Here is a tiny trained network, its code and every weight. The questions are about switching its units off for an input and a class, where a switched-off unit gives its printed mean instead of its output.

import numpy as np


def w(rows, s, z=0):
    codes = np.array(rows[::2]) - 128.0
    scale = np.full(codes.shape[1], s)
    scale[-1] = z or s
    return codes * scale


def f(y):
    return np.maximum(y, 0)


def log_softmax(a):
    a = a - a.max(-1, keepdims=True)
    return a - np.log(np.exp(a).sum(-1, keepdims=True))


def net(x, mask):
    res = np.array(x, float).reshape(1, 6) / 4 @ E
    y = f(res @ A[0][:, :-1].T + A[0][:, -1])
    res = res + np.where(mask, y, B[0][:, -1]) @ B[0][:, :-1]
    return log_softmax(res[-1] @ U[:, :-1].T + U[:, -1])


A, B = {}, {}
E = w([
[123,67,97,46,171,42,41],'x0',
[48,90,203,65,68,76,154],'x1',
[104,22,50,113,254,148,239],'x2',
[147,10,179,237,119,87,128],'x3',
[63,189,119,138,132,101,188],'x4',
[142,230,234,118,226,84,77],'x5',
],0.0055)
A[0] = w([
[117,91,87,87,119,136,121,123],'neuron 1',
[114,194,103,175,47,133,136,109],'neuron 2',
[145,37,145,102,153,167,162,254],'neuron 3',
[118,199,50,120,202,100,95,125],'neuron 4',
[58,86,76,144,162,84,227,47],'neuron 5',
[118,177,159,165,136,130,159,44],'neuron 6',
[151,65,102,254,134,80,90,89],'neuron 7',
[155,214,125,126,193,174,129,173],'neuron 8',
[118,181,146,145,77,134,145,202],'neuron 9',
[142,151,92,125,137,138,104,148],'neuron 10',
[108,108,82,122,62,113,110,178],'neuron 11',
[115,138,152,113,128,46,67,51],'neuron 12',
[128,114,117,106,61,112,85,192],'neuron 13',
[121,217,204,126,128,92,107,206],'neuron 14',
[114,139,157,102,123,89,77,79],'neuron 15',
],0.015,0.0028)
B[0] = w([
[112,111,82,133,60,80,103,170],'neuron 1',
[166,135,175,127,92,199,209,199],'neuron 2',
[93,52,12,209,135,154,113,211],'neuron 3',
[184,191,129,71,190,85,158,203],'neuron 4',
[53,104,155,106,172,74,254,199],'neuron 5',
[110,190,141,180,85,75,111,162],'neuron 6',
[186,60,232,185,187,99,92,207],'neuron 7',
[183,198,45,135,156,130,122,216],'neuron 8',
[123,161,154,156,105,188,159,193],'neuron 9',
[151,114,120,88,140,128,144,161],'neuron 10',
[156,98,161,77,69,101,156,183],'neuron 11',
[85,101,139,64,194,178,110,202],'neuron 12',
[122,106,135,72,65,141,106,196],'neuron 13',
[61,209,181,131,155,149,68,249],'neuron 14',
[88,105,134,91,162,180,104,188],'neuron 15',
],0.024,0.012)
U = w([
[94,238,163,218,115,154,125,96],'0',
[26,140,168,51,167,168,23,201],'1',
[180,15,150,223,160,94,61,233],'2',
[36,58,59,148,139,51,222,108],'3',
[134,35,52,58,31,68,69,3],'4',
[238,206,29,55,185,90,133,136],'5',
[133,91,2,209,106,165,97,87],'6',
[191,116,163,91,4,189,187,79],'7',
],0.0055,0.0022)

Each question gives the input, the list of numbers given to net, and the class t.
The units are the neurons (one row each of A and B). Each row of codes is followed by its name. A weight is (code - 128) times the scale printed after its matrix; where a second scale follows, it is the last column's (A, B and U).
mask holds one flag per neuron, in row order. A switched-off neuron (its flag False) gives its mean, the last column of its row in B, instead of its output. The means were averaged over made-up inputs and are rounded, as every weight is.
A unit's drop is (log p(t) with every unit on - log p(t) with that unit switched off) / (log p(t) with every unit on - log p(t) with every unit switched off).
The circuit of an input: a set's keep is (log p(t) with only the set's units on - log p(t) with every unit switched off) / (log p(t) with every unit on - log p(t) with every unit switched off). Starting from the 12 units with the biggest drops (on a tie, the unit counted first), units are removed one at a time, each time the one whose removal leaves the highest keep (on an exact tie, the one counted first), for as long as the keep stays at least 0.8.
units of the circuit, in order: the units of the circuit, biggest drop first
k most important neurons: the k neurons with the biggest drops, biggest first
drop of u: that unit's drop, to one decimal
input [-8,-8,6,-7,2,-6], class 5: units of the circuit, in order : (neuron 8)
input [3,-2,-5,-2,-4,-3], class 7: units of the circuit, in order : (neuron 14; neuron 11)
input [6,-5,2,-7,-1,-7], class 4: 2 most important neurons : (neuron 1; neuron 8)
input [-4,-8,0,-2,7,7], class 5: 2 most important neurons : (neuron 8; neuron 4)
input [-5,-3,0,6,7,-4], class 2: 2 most important neurons : (neuron 7; neuron 14)
input [-3,-3,-3,-4,2,-1], class 0: 2 most important neurons : (neuron 9; neuron 2)
input [8,-6,5,7,-1,-7], class 2: drop of neuron 7 : 8.0
input [-6,4,4,4,-8,7], class 2: drop of neuron 8 : 0.1
input [1,1,1,7,5,-7], class 3: drop of neuron 5 : 6.7
input [0,4,2,-7,-4,-6], class 4: drop of neuron 11 : 0.1
